Below are the code and all the weights of a small trained network. Each question names an input and a class and asks about switching units off, where a switched-off unit gives its printed mean instead of its output.

import numpy as np


def w(rows, s, z=0):
    codes = np.array(rows[::2]) - 128.0
    scale = np.full(codes.shape[1], s)
    scale[-1] = z or s
    return codes * scale


def f(y):
    return np.maximum(y, 0)


def log_softmax(a):
    a = a - a.max(-1, keepdims=True)
    return a - np.log(np.exp(a).sum(-1, keepdims=True))


def net(x, mask):
    res = np.array(x, float).reshape(1, 3) / 4 @ E
    y = f(res @ A[0][:, :-1].T + A[0][:, -1])
    res = res + np.where(mask, y, B[0][:, -1]) @ B[0][:, :-1]
    return log_softmax(res[-1] @ U[:, :-1].T + U[:, -1])


A, B = {}, {}
E = w([
[189,124,236,149],'x0',
[254,112,78,113],'x1',
[107,195,126,45],'x2',
],0.01)
A[0] = w([
[254,148,186,147,105],'neuron 0',
[173,220,167,39,150],'neuron 1',
[201,159,71,107,37],'neuron 2',
[187,133,77,79,2],'neuron 3',
[108,106,14,169,108],'neuron 4',
[73,97,190,172,13],'neuron 5',
[80,222,81,86,162],'neuron 6',
[65,69,195,140,179],'neuron 7',
[182,96,96,175,89],'neuron 8',
[56,170,101,78,168],'neuron 9',
[108,75,80,104,65],'neuron 10',
[109,114,107,190,197],'neuron 11',
[74,160,181,202,181],'neuron 12',
[96,112,10,207,172],'neuron 13',
[227,45,108,75,148],'neuron 14',
[186,162,83,116,132],'neuron 15',
[19,232,47,159,173],'neuron 16',
],0.012,0.0061)
B[0] = w([
[143,94,152,96,203],'neuron 0',
[106,224,32,165,185],'neuron 1',
[126,151,102,172,166],'neuron 2',
[48,217,83,169,155],'neuron 3',
[169,163,64,157,198],'neuron 4',
[254,125,42,59,156],'neuron 5',
[111,99,195,89,215],'neuron 6',
[134,172,46,152,193],'neuron 7',
[151,79,233,129,175],'neuron 8',
[90,82,186,134,213],'neuron 9',
[196,118,139,92,151],'neuron 10',
[154,152,101,61,179],'neuron 11',
[116,183,64,136,195],'neuron 12',
[142,204,76,169,221],'neuron 13',
[123,82,158,88,211],'neuron 14',
[155,157,106,135,172],'neuron 15',
[94,97,201,123,252],'neuron 16',
],0.0096,0.013)
U = w([
[81,152,90,228,124],'0',
[211,113,93,129,254],'1',
[128,7,213,107,27],'2',
],0.012,0.0023)

Each question gives the input, the list of numbers given to net, and the class t.
The units are the neurons (one row each of A and B). Each row of codes is followed by its name. A weight is (code - 128) times the scale printed after its matrix; where a second scale follows, it is the last column's (A, B and U).
mask holds one flag per neuron, in row order. A switched-off neuron (its flag False) gives its mean, the last column of its row in B, instead of its output. The means were averaged over made-up inputs and are rounded, as every weight is.
A unit's drop is (log p(t) with every unit on - log p(t) with that unit switched off) / (log p(t) with every unit on - log p(t) with every unit switched off).
The circuit of an input: a set's keep is (log p(t) with only the set's units on - log p(t) with every unit switched off) / (log p(t) with every unit on - log p(t) with every unit switched off). Starting from the 12 units with the biggest drops (on a tie, the unit counted first), units are removed one at a time, each time the one whose removal leaves the highest keep (on an exact tie, the one counted first), for as long as the keep stays at least 0.8.
units of the circuit, in order: the units of the circuit, biggest drop first
most important unit: the unit with the biggest drop
k most important neurons: the k neurons with the biggest drops, biggest first
drop of u: that unit's drop, to one decimal
input [-4,5,3], class 0: most important unit	neuron 3
input [-3,2,5], class 0: units of the circuit, in order	(neuron 1; neuron 5)
input [-2,4,4], class 0: units of the circuit, in order	(neuron 3; neuron 1)
input [6,4,0], class 2: 2 most important neurons	(neuron 13; neuron 0)
input [-3,7,6], class 0: 2 most important neurons	(neuron 3; neuron 1)
input [2,-7,-1], class 1: 2 most important neurons	(neuron 5; neuron 1)
input [0,8,3], class 0: 4 most important neurons	(neuron 3; neuron 1; neuron 2; neuron 5)
input [8,-6,5], class 0: 2 most important neurons	(neuron 1; neuron 12)
input [-8,2,-8], class 1: 2 most important neurons	(neuron 10; neuron 11)
input [6,-1,3], class 0: 2 most important neurons	(neuron 1; neuron 5)
input [5,-3,-8], class 1: drop of neuron 5	0.2
input [8,-8,-3], class 1: drop of neuron 5	1.1
input [5,-5,-6], class 1: drop of neuron 5	0.8
input [5,-3,7], class 0: units of the circuit, in order	(neuron 1)
